Each row of numbers stands for one element and depends on some of the facts below. Use the named rows to name the rest.

There are 4 kinds of fact about the elements: σ, α, Λ, ε.
σ: belongs to class; α: uses; Λ: points at; ε: is of sort
vadretun σ:a
bokistel σ:b Λ:gafan, leskos ε:f
nuva σ:b ε:e
bokos σ:c α:flaklam ε:e
rutron σ:b α:nogretil, skaska ε:e
grives σ:b Λ:topari, gedes ε:h
grafal σ:c α:pestim ε:e
griman σ:c α:potrer, grafa ε:e
leflom σ:a α:femor Λ:drilitron, griman
radil σ:a
plopadin σ:a Λ:digin, ludegres, pozok, stomus ε:l
baklim σ:b α:plegro ε:h
koskar σ:b
broven σ:a
mita σ:a ε:k
niklon σ:c Λ:roga, driskifim, kazivun
pozok σ:a ε:j
potrer σ:c Λ:grafal, davo
grikas σ:a ε:h
klubre σ:b α:nuva
plekete σ:a α:pubrogrin ε:f
nidruk σ:a ε:i
plikle σ:a
futi σ:b ε:h
skaska σ:b α:drilitron Λ:sadromor, nidruk, driskesta, roga, novar, suplus, kazivun ε:k
madon σ:b
drurom σ:b ε:j
pubrogrin σ:b
drude σ:b Λ:mita, roga, flaklam ε:e
duzi σ:a Λ:feken, koskar ε:j
flepon σ:b
pelil σ:a ε:e
greflis σ:c α:bimi ε:l
grafa σ:a Λ:rinun, gedes, muma ε:g
kapo σ:b ε:h
bremal σ:a α:pelil
brotezol σ:a Λ:mita, bramon, dimar
driti σ:a α:ridi, zadre
ridi σ:a Λ:plikestos ε:h
maska σ:a Λ:petru
muma σ:a ε:k
fezo σ:a ε:i
flaklam σ:b ε:d
trumum σ:a α:nidruk Λ:papak ε:j
skedru σ:b Λ:miku, flonon
gelin σ:a
rogru σ:b ε:g
stegrak σ:a α:nuva
vubu σ:c
papak σ:b ε:i
figaskil σ:a ε:j
mubam σ:a ε:h
ludegres σ:b α:flokla ε:g
novar σ:a
piva σ:c α:skarir Λ:gafan ε:e
miku σ:a
bredrel σ:c Λ:gelin, kapo ε:l
truka σ:b Λ:gelin, skosta, gedes, muma, zigo
digin σ:a ε:i
flupes σ:a Λ:plikle, davo, gedes ε:f
flonon σ:a
pegrur σ:a α:bredrel ε:e
zotonom σ:a ε:e
driskesta σ:a α:skoge ε:l
bulu σ:b Λ:zoles
penas σ:a α:flebaden ε:e
zigo σ:b
leskos σ:c ε:d
saflel σ:a ε:k
feken σ:a
zadre σ:a α:driskesta, reros Λ:bokos, pozok, figaskil
kabraple σ:b ε:h
kliplin σ:c α:fekle ε:i
bala σ:b α:madon, muma ε:i
brazumir σ:c Λ:driti, flokla, driskesta, tistu ε:d
paflo σ:c
leplen σ:a Λ:gelin
mupluk σ:b
trozel σ:b Λ:ketrik, klolabon, ludegres
taloflu σ:b
naskes σ:a α:bragek ε:k
sopidri σ:b ε:k
zuplitron σ:a ε:d
plikestos σ:a
gibrus σ:a Λ:datu, naskes, flaklam, griman
kuzu σ:c α:vubu ε:d
klolabon σ:a
pestim σ:b
suplus σ:a α:sadromor ε:k
petru σ:c
gedes σ:a
driplik σ:a
goke σ:b α:sirok ε:g
megul σ:a ε:j
topli σ:a ε:g
klipim σ:b Λ:topli, kliger
sadromor σ:a ε:l
roga σ:a
ketrik σ:c
bramon σ:b ε:i
liplu σ:b α:drilitron ε:d
plefa σ:b Λ:sagror, stegrak, plumir
fasta σ:a ε:l
stomus σ:c ε:i
topari σ:c
flapo σ:b α:broven Λ:zotonom ε:k
rikozi σ:a
femor σ:b ε:g
notro σ:a
rinun σ:a α:plikestos ε:l
lostin σ:b ε:e
plugen σ:b ε:g
luvunuk σ:b α:buplil ε:i
mekla σ:a
skovan σ:b Λ:fladre, fekle ε:j
plumir σ:a α:piva ε:d
skoge σ:a
datu σ:a ε:e
griskur σ:c Λ:leskos, nidruk, muma, zigo ε:f
mipe σ:a
flebaden σ:b α:sirok ε:d
kliklure σ:b Λ:topli ε:h
bimi σ:c ε:f
mestiskor σ:c α:lasta ε:j
buplil σ:b ε:k
tozu σ:c
sefletus σ:b Λ:fladre, megul
bezudek σ:c Λ:sirok, greflis, stulol, plekete, rogru
pliso σ:a α:piva, skarir Λ:datu, skosta, flonon ε:i
flokla σ:b
bragek σ:c α:didri, rogru ε:h
zetror σ:c Λ:kliplin, pozok ε:d
dedrim σ:a ε:i
kastir σ:b ε:j
figrar σ:c ε:d
veflisem σ:a
drilitron σ:b ε:g
doli σ:a Λ:skoge ε:l
sagror σ:a
rotum σ:c α:pozok
pubur σ:a ε:k
kuri σ:b ε:j
keror σ:a Λ:drurom, papak, notro
divu σ:b Λ:stidrigos, futi, klolabon ε:l
davo σ:a ε:g
pofli σ:a Λ:penas, troska ε:f
tegrok σ:b Λ:rotum ε:e
dade σ:a ε:g
dilor σ:a ε:d
nogretil σ:c α:rori Λ:davo, stomus ε:h
broses σ:b α:stapur, griman ε:j
fladre σ:c ε:l
muzur σ:b Λ:naskes, drurom ε:e
tistu σ:a
lasta σ:c α:mestiskor ε:d
kliger σ:c ε:g
stapur σ:a Λ:stulol, troska
stulol σ:a α:flupes ε:i
draso σ:a Λ:mupluk, fasta, rogru
gafan σ:a
nebresko σ:a
pumol σ:a Λ:stidrigos, broven
zoles σ:b
sirok σ:b α:rikozi ε:h
stidrigos σ:b α:plegro
reros σ:a Λ:rori, plugen, kazivun
rori σ:a α:liplu ε:j
driskifim σ:c ε:f
skarir σ:a ε:f
zene σ:c Λ:fasta ε:i
skosta σ:b α:plopadin ε:j
fekle σ:a ε:f
notin σ:b α:zuplitron, plopadin Λ:novar, papak ε:g
troska σ:a
didri σ:b α:rogru ε:d
zustuk σ:a α:brazumir Λ:madon ε:g
dimar σ:a ε:g
nabrek σ:a Λ:nebresko, bokos, buplil, figrar ε:e
timik σ:a Λ:miku
kazivun σ:c
groklil σ:a α:plikestos, rinun ε:f
tekim σ:b Λ:vadretun, drurom ε:e
plegro σ:a Λ:mipe, baklim ε:j
plodror σ:a ε:k

Named rows:
trumum: [-14   6  -4 -15   7 -11   3  13  -6   4 -13  -6   4  14 -12  -3 -17 -19
  -3 -15  13  -1  -6   6  -4 -21   6  14  -7   9   2]
kazivun: [ -5  -4  23 -15 -20  -1 -12   8   1  12  -8  20   6   1  15   9  -7   7
 -41   3  17  -3  13  -2 -25  17  -8   8 -11  17  -2]
bokistel: [ -8  10 -19  -5  -3  -8   9  -4  -4   3   5  -2  26  20 -32  -5   4   7
  15 -13 -15   5  -9  -6   6 -15  10  -4  -2   7   8]
stulol: [ 10  -3  18   5   5   3  -5   4   7  -4 -11   9 -33 -13  32  -6 -15  -5
  -7  -4   9  -1  -7  12  -5  -2  -9   9   3  -1 -10]
skaska: [ -7  11   7 -32  -6 -35  16  11  -6   7  18 -13  24  22 -54 -18 -18  -8
  22 -33   2  20 -24   5   0 -28  24  -5  16   8  10]
tozu: [ -2  -1   4   0  -5   4   3 -11   0   2  -3 -12  -4   4  11   4  -7  -7
  -8  17   0 -13  -1   1   0  13   4  -2  -8  -1  -8]
grikas: [ -6  -3  -1  -2  12   6  13  16   2  -4  -9   4 -11   4   0   1  -2 -16
   0  -2   6   1  -2  -3   4  -2  -1  13   6  -6   4]
plikle: [  9 -13   0  19   2   6 -16  -1  -7   9   7   3  22 -20  -3  23  16   9
   0  11   0   8  23  -4  -1  15  -6  -7  -7   4  12]
skosta: [  8   0  -2   7  -8   4 -13   0   4   7  -5  26  31   3  -4  16   1  23
  -8 -15  -7  19  26   0 -10   3  -6  -4  -7  23  17]
koskar: [ 10   5  -1   3  -5   5  -8  -9  10 -13   8   8  -2  -3   6  -9   6  14
  -4  -4 -11  -2  -4   0  -6   2  -2  -9   5   2  -6]
buplil: [  6 -11   2  15  -2  16  -1 -14   9  -8  12  13  -4 -12   6  -6  14  27
  13   1 -18  10   2  -1   2  14  -6 -14   8  -5   1]
timik: [ -3  -2  -6  -1   7  -8  -1   4  -9   4   5 -13  10  -3 -14   0   6  -9
   4  -2   7  -2  -3   1   2  -9   4   1  -4  -2  -1]
veflisem: [  3  -1   0  -1  11  -1  -3   3  -1  -2   3  -5  -3 -11   3  -3   0  -9
  -1   3   6  -4  -3  -1  -1   1   1   1  -1  -7  -3]
brotezol: [-12   8 -10 -15   7 -17   1  10  -9   5   1 -22   9  12 -25 -11  -6 -15
   5 -11  11  -5 -14   0   1 -19  10   4  -7   2  -6]
klipim: [  1  14 -14  -4   4  -6   6 -12   1 -11  12 -17   4  11 -15 -17   4   2
  15  -7 -19  -7 -18   5  10 -16  13 -10   1  -3  -8]
dilor: [-2  2  2  1  6  2  6 13  3 -4 -2 -4 -5 -3  2  1  1 -9 -4  4  9 -5 -6 -6
  4  1 -1  8  1 -8  0]
kliger: [ -1  -3   9   1  -7   8   4  -5   1   4  -2  -3 -15   1  24   4  -7  -4
 -14  20   1  -8   3   3  -4  16  -1   2  -3  -2  -9]
pliso: [ -6   6 -12   3   3 -21  -3   4 -18  26  -9 -25  23  10 -21  11 -15  -8
  16 -16   8   8   1  11   5 -27   2   5 -21  12   8]
plekete: [ -4  -1  12   2   5  12   7  12  16 -15  -7   2 -21  -4  17  -7  -6 -14
 -11  -8  11 -10 -13   1  -6   4  -2  12   7  -6  -9]
kuzu: [ -5   6   3   4  -6   6  12  -3   1   9  -8 -11  -7  11  10   6 -11 -15
 -11  14  -1 -13  -5  -3   3  11   5   8  -8  -4  -6]
bramon: [  8   4   4  -9  -9  -8  -8  -4   3   2  -4  19  -3   5   7  -7  -8  24
  -2 -20   0  17   4   7  -9 -13  -8  -5   0  15  -1]

Rows to name:
No name comes twice in this set of rows, the named rows included.
[  4  -7   2  22 -14  12  -2  -9  -3  19  -5  -3   8  -5  17  24  -7   0
   0  25  -6   0  22   4   5  24  -8   0 -12   3   8] | grafal
[  2  10 -23  11   1   0  17 -17   0   1  11 -22   6   7 -19  -9   4   6
  33  -3 -22  -3 -14   0  22  -7  11 -10   4 -10   0] | divu
[  3  -3   6  15  -5  18   9  -9   3   3  -3  -2 -12  -3  19  16  -3  -3
  -6  29  -9 -12  11  -6   7  29  -4   3  -2 -10   1] | figrar
[  2   4   6  10   1   7  -1  13   9  -3  -7  -1  -5  -9  12   6  -3 -10
  -9  -4   8  -6  -2  -2  -2   7  -5  12  -3  -2  -1] | plumir
[  0  13 -19  -3  -2 -12  -2 -11  -5   1   9 -13  20  13 -26 -11   8   7
  12 -12 -15  -2  -9   1   6 -18  13 -12  -1   6   1] | skedru
[-13   2  -5  -4  -6  -3  12  -3 -13  19  -6 -15   4  10  -1  10  -6  -3
   1  17  -1  -1   7   0   7   1   3   4 -11   3   3] | piva
[ 10 -12   4  26  -7  13   0 -19  -4  15  -4  -4 -12  -7  29  21 -12   1
   6  24 -12   0  18  15   8  19  -7  -1 -12  -2   2] | kliplin
[-26   0 -15  -8 -10 -12  13   3 -18  26  -5 -20  31  24 -32  16  -7 -13
   4  14  -4  -4   7  -6   4   0  10   2 -15   7  10] | griskur
[  3  -6  17   2  -1  10   1  13  14  -5  -3   7 -26 -15  20  -7   1  -5
 -10  -1  13  -1  -9  -3  -5   9  -9   7   9  -7  -8] | fasta
[-11  12 -10 -12   7  -5  22  -9  -3  -5   1 -41 -23  22   1 -18 -15 -27
   6  17  -5 -29 -27   7  14 -12  21   3  -5 -16 -21] | bezudek
[  1  -2  -1   2  -2   2   3  -6  10  -3   6  -2  -1   2  -5 -17   4  15
  11 -12 -16   5 -10   5  -1  -6   3  -9   7   3  -5] | sopidri
[-10 -12  16  -7  -6  -8 -13  29   3  13  -9  14  21  -3  -9   3  -4   2
 -20 -24  20  14   2   1 -24  -5  -9  10  -6  20   2] | suplus

The same elements again, as new rows of numbers:
Named rows:
kliger: [  1   9  -4  12   3  -6   3  -7  -4 -25   5   6  -6  -5   4  -2  -1  14
   5  -3  -3   4   2  -3   3  -5  -3  -8]
gibrus: [ -1 -18   1 -36  -3   5   3   7  -1  33  -6   1  -1  -1  -9  14  -1 -20
 -19   9   3   8   0  27   0   1  -3  12]
suplus: [ -9 -18  -1   6  -4   5  12   3 -20  21   6  -5  -4   1   7  -2   5 -21
 -19  -4  -1 -11  -3   7   5  12   9  40]
zustuk: [ -2 -12   1 -19   4  -8   7  14   5   2  -5  10   5   4  -2  10  -2  -9
 -10   5  -2 -10   1 -10   1   0  -7  13]
fladre: [ -1  17   0  29   2  -4  -5  -5  -9 -28   9  13  -3  -4   3  -6  -1  12
  -2  -4  -5  -2   1  -6  -3  -3   5  -2]
sefletus: [  5  -5   0  -8   2  -1 -11   0   8  -9  -4  -3  -6  -7 -11  12  -4  17
   7   7  -1   9   0  10  10  -4  -8 -14]
pumol: [  4 -10   0 -28   7  -2 -10  12   8  17  -6  -2   8   0 -12   6  -1  -7
  -4   6   2   3   1  -7 -12   0 -10  -7]
flokla: [  1   3  -2  16  -1   5  -7 -13 -11  -7   4 -10  -7  -1  12  -6  -1  17
 -11  -2  -1   0  -1  18   5   1   8   3]
mestiskor: [  0   9   0   0   5   7   1 -10  -3 -17   7   6  -4  -8  -6   7   3   8
  22   2   1  14   0   4   6  -3  -5 -17]
bezudek: [  8  -5 -10 -27   8   2 -21   3   0 -22  -5   8  -5 -18 -13  17  -5  20
   5  12  -3   8   0  17   5  -7 -17 -14]
topari: [ -7   7  -3  30 -11 -10  13 -11  11  -9  -2  -6 -14   0  -3  -6   3   1
   8  -5   2  11  -1 -12   3  -3   4 -24]
tozu: [ -1   6  -6   9   0  -3  -7  -5   0 -20   1   2  -9  -8  -2   1  -2  10
   3   1  -2   4  -1  -1   4  -2  -4 -15]
buplil: [  5  13  -2  19   1   2 -16  -8   2 -13   2 -15  -2   0   0 -12   0  22
  14  -4   2   5  -1 -10  -6  -4  -1 -24]
mita: [ -8  -6  -3   9   3  11   4  -2 -23  18   8 -11   5   3   8  -4   2 -14
 -14  -5   0  -7  -3   6  -7  11   8  29]
notro: [ -4  -6   0   3   4  11   0   4 -21  15   4   0   5   2   8  -3   2 -14
 -19  -2  -1  -4  -2   5  -7   9   6  22]
skedru: [  1  -5  -1   2  -7  -6   0  -3  14  -1  -6  -6 -10  -4 -15   9  -3   9
   4   7   3   9   0   9  13  -5  -5 -13]
sagror: [ -2  -2   1  -6   7   4  -8   4 -11   9   5  -3   9   4   5  -5   2  -6
  -5  -3  -1  -5  -1 -11 -13   5   0   7]
leplen: [ -5  -5   5 -13  -9  -2  13   6  13  29 -10  -2  -3   8 -13   2   2 -22
  -9   0   5   5   2  -4  -7  -1   0  -6]
driplik: [  0  -3   0 -16   6   4  -8   9  -5  16  -2  -2   7   2   1  -1   0 -10
  -6   0   0  -3  -1  -6 -10   4  -2   4]
zuplitron: [  2  -6  -8 -44   2  16 -13   1  -5  17   0 -13   9   4   7  -3   0  -2
  -9  -2   5  -2  -1  -1  -8   2  -5  -4]
reros: [ -2 -12  -2 -46   1  15  -8   0  -7  38  -7  -5   1   1  -3  10  -2 -15
 -25   8   2  13   3  29  -8   2   0   4]

Which element is each row?
No name comes twice in this set of rows, the named rows included.
[ -2   7   5  28  -9  -7  10 -10  14  -7   1  -7  -8   3   1  -3   2   4
  12  -6   2   2   0  -7  14  -2   6 -10] | kapo
[  2  -1  -2  -4  11   9 -12   7 -21   4   8  -1  13   2  14  -9   2  -2
  -6  -4  -4 -12  -1 -12 -18   8   0  17] | troska
[ -5   1   3  33 -18 -11  27  -9  19 -11   2  -4 -12   5   1  -7   3  -5
  12  -9   4  -5  -4 -10  29  -2   9   7] | skosta
[  1  -4   5 -13 -10  -8   8  -6  25  -4  -4   2  -9   0  -9  10  -3   1
   1   5   4   6   2  14  22  -9  -1 -10] | bokistel
[  1 -13  -3  -4  -7  10   1  -7  -4  15  -5  -5 -14 -11 -20  22  -3  -1
  -6  12   8  21  -1  44  28  -3  -2  11] | skaska
[  8   5  -7 -14   2   3  -3  -2   1 -26  -3  11   0 -14   2   7  -3  16
  16   5  -6  -6   1  19   8  -6 -10  -6] | zene
[  7   1   3   8  -5  -6  10   0   9 -20  -1   8  -2  -5  -1   1   0  10
  28  -1  -2 -11   0   7  21  -2  -4   8] | luvunuk
[  0  12  -5  38  -5 -23   2   4  11 -38  -1   9  -8  -6  -1 -16   1  20
   5  -8  -9 -15  -1 -24   0  -3   1 -11] | bokos
[  5  15   0  34   1  -2 -11  -5  -1 -12  -1   2  -2  -2  -4  -2  -6  12
   1   1  -2   6   1  11  -3  -3   4  -8] | nuva
[ 11  -2  -1 -14  11   6   1  14 -16 -10   5  14  13   0  15 -10   4   1
   3  -9  -7 -28  -2  -7  -3   4  -4  36] | stulol
[ -3  -6   3 -12   4  16   8  -1 -22  16   8   4   7   6   8  -1   3 -19
 -14  -5   5   0  -2   6  -2   7   4  24] | rori
[  0  -1   4   4 -14 -12  15  -5  33   3  -9  -6 -12   2 -14   6  -1   2
  13   3   6  10   1  -1  16 -10  -1 -26] | grives
[ -8   5  -1  33  -1  -9  -1  -3  -8 -28   5   1  -4  -9   3   2   1   5
  24   2  -8  -2  -1 -12   7   4   0  -7] | rotum
[ -4 -15   7 -22 -11  -7  26   9  20  28 -13   8   2   2  -8  11   2 -29
   6   6   2  -7   3  14  12  -1  -1  12] | pliso

